(in the rows, 128 means zero)
Each row has two labels, one from each of two sets.
[128 111 132  94 132 117 143 145 144 104 155 163 129 133 134 128 163 102
 109 124  91 138  42 140 125  99 135 110 115] : (11) & B
[121 115 147  90 127 128  98 141 137 103 189 181 150 124 140 148 171  43
 104 132  77 122 115 197 168  91 143 149 131] : (11) & B
[165 119 151 115 112 117  92 125 143 121 165 148 108 128 105 123 149  61
 117 124  79 132 102 123 130  93 134 134 128] : (12) & B
[129 134 123 100 138 142 140 127 125 104 153 168 130 132 150 174 146  75
 112 127  87 150 150 111 146 110 112 137 134] : (11) & B
[ 60 144  95  92 137 124  81 141 137 104 125 148 122  93 115 136 156  48
 139 127  93  81 105 153 157  98 146 130 144] : (11) & P
[128 101 141  54 146 129 112 117 178 106 155 147 134 130 143 137 161  36
 135 126  79 108 103 126 135 105 145 150 134] : (7) & J
[138 121 146 118 138 130 119 128 143 100 182 174 126 126 119 127 150  51
 116 121  86 116 120 138 134  92 106 131 140] : (11) & J
[131 119 134 120 147 128 103 121 119  92 149 151 144 125 146 132 138  77
 111 137  78 130 143 110 120 111 120 128 176] : (12) & B
[127  92 134  97 126 129 112 136 163 111 196 156 144 123 125 128 162   4
 119 122  82 156 132 134 153  88 107 127 121] : (7) & B
[165 111 133  87 142 154  92  95 180 103 182 179 123 130 130 153 164  33
  98 125  82 136 109 178 138 177 123 133 137] : (11) & B
[130 122 113 119 111 130  77 129 153 112 172 186 115 128 127 132 165  54
 119 132  90 146 117 181 143  97 163 113 113] : (11) & B
[118 111 131 113 135 141  79 120 129 113 130 146 142 122 142 138 149  48
 127 135  87 136 124 154 148 111 129 140 130] : (11) & V
[111 101 137  87 147 136  58 142 136 106 176 153 122 129 134 147 159  57
 109 120 109 106 118 186 132  87 162 131 136] : (11) & B
[163 108 122 103 141 124 106 129 137 103 178 149 112 140 131 129 134  64
 129 129  95 119 117 143 138 104 126 130 132] : (12) & B
[ 89 129 128 102 120 131 105 133 131  92 162 164 123 136 120 159 152  52
 145 123  64  71 141 145 153  69 138 131 127] : (11) & B
[103 122 134 109 122 122  81 116 131  93 164 154 127 140 142 112 169  79
 130  97  89 152 105 188 144  95 142  70 129] : (11) & J
[182 110 143  96 144 140 109 136 164 123 170 170 114 107 133 143 160  67
 126 123 109 228 131 139 113  96 142 121 106] : (13) & B
[146 132 141  93 138 136 103 146 127  89 169 160 112 126 135 115 143  43
 118 134  99 113 120 142 116  90 149 130 135] : (13) & B
[132 125 129  78 138 132  75 140 145 129 174 188 128 134 111 105 140  55
 133 116  84 120 116 166 138 107 144 135 157] : (12) & V
[143 119 131  95 134 117  70 137 159 113 182 160 101 125 125 135 193  12
 142 131 120 157 138 189 112  91 156 116 143] : (11) & B
[133 108 136  93 138 130 105 117 134  89 153 168 123 142 142 148 146  77
 134 130  87 136 126 117 126  65 151 134 127] : (12) & B

Each row has two labels, one from each of two sets.
[121 122 133 131 128 138 118 125 133 124 139 126 125 131 127 135 138 140
 134 136 129 116 128 121 128 145 127 131 122] : A & (86)
[127 132 124 126 129 125 136 132 124 128 121 124 127 125 128 126 124 127
 124 128 129 127 124 131 129 127 128 125 133] : R & (85)
[122 124 132 131 125 135 120 127 134 124 139 123 125 130 129 134 135 140
 135 133 128 119 128 122 129 142 127 131 126] : D & (86)
[124 128 129 121 126 126 135 139 120 130 111 120 127 128 125 124 124 125
 130 133 138 123 123 124 123 134 127 117 138] : R & (83)
[128 130 126 123 120 122 131 132 125 128 120 124 131 135 125 131 121 114
 133 124 132 129 123 122 124 120 133 122 132] : H & (93)
[122 127 134 118 115 133 123 135 128 125 130 110 129 127 128 130 124 135
 130 128 128 121 127 121 125 127 130 122 132] : D & (93)
[122 126 134 123 125 134 121 127 128 124 132 124 124 128 128 131 136 144
 132 136 134 122 123 123 123 134 127 130 127] : D & (86)
[120 127 133 130 127 134 124 131 133 125 135 126 126 131 127 130 132 130
 131 133 131 120 131 120 130 143 127 130 127] : D & (86)
[124 125 129 126 130 135 124 126 134 123 140 127 126 130 130 133 135 141
 130 130 125 122 125 127 127 136 127 135 127] : D & (86)
[126 122 134 119 121 134 118 129 126 124 128 123 124 127 128 131 133 143
 137 135 134 127 122 121 117 130 126 127 130] : F & (89)
[125 124 131 129 126 136 121 129 131 124 137 124 125 131 128 133 131 138
 131 130 128 131 127 122 127 137 128 131 126] : D & (86)
[120 124 136 128 125 138 117 129 133 123 138 121 124 128 129 131 134 141
 132 133 128 117 129 123 128 141 128 131 126] : D & (86)
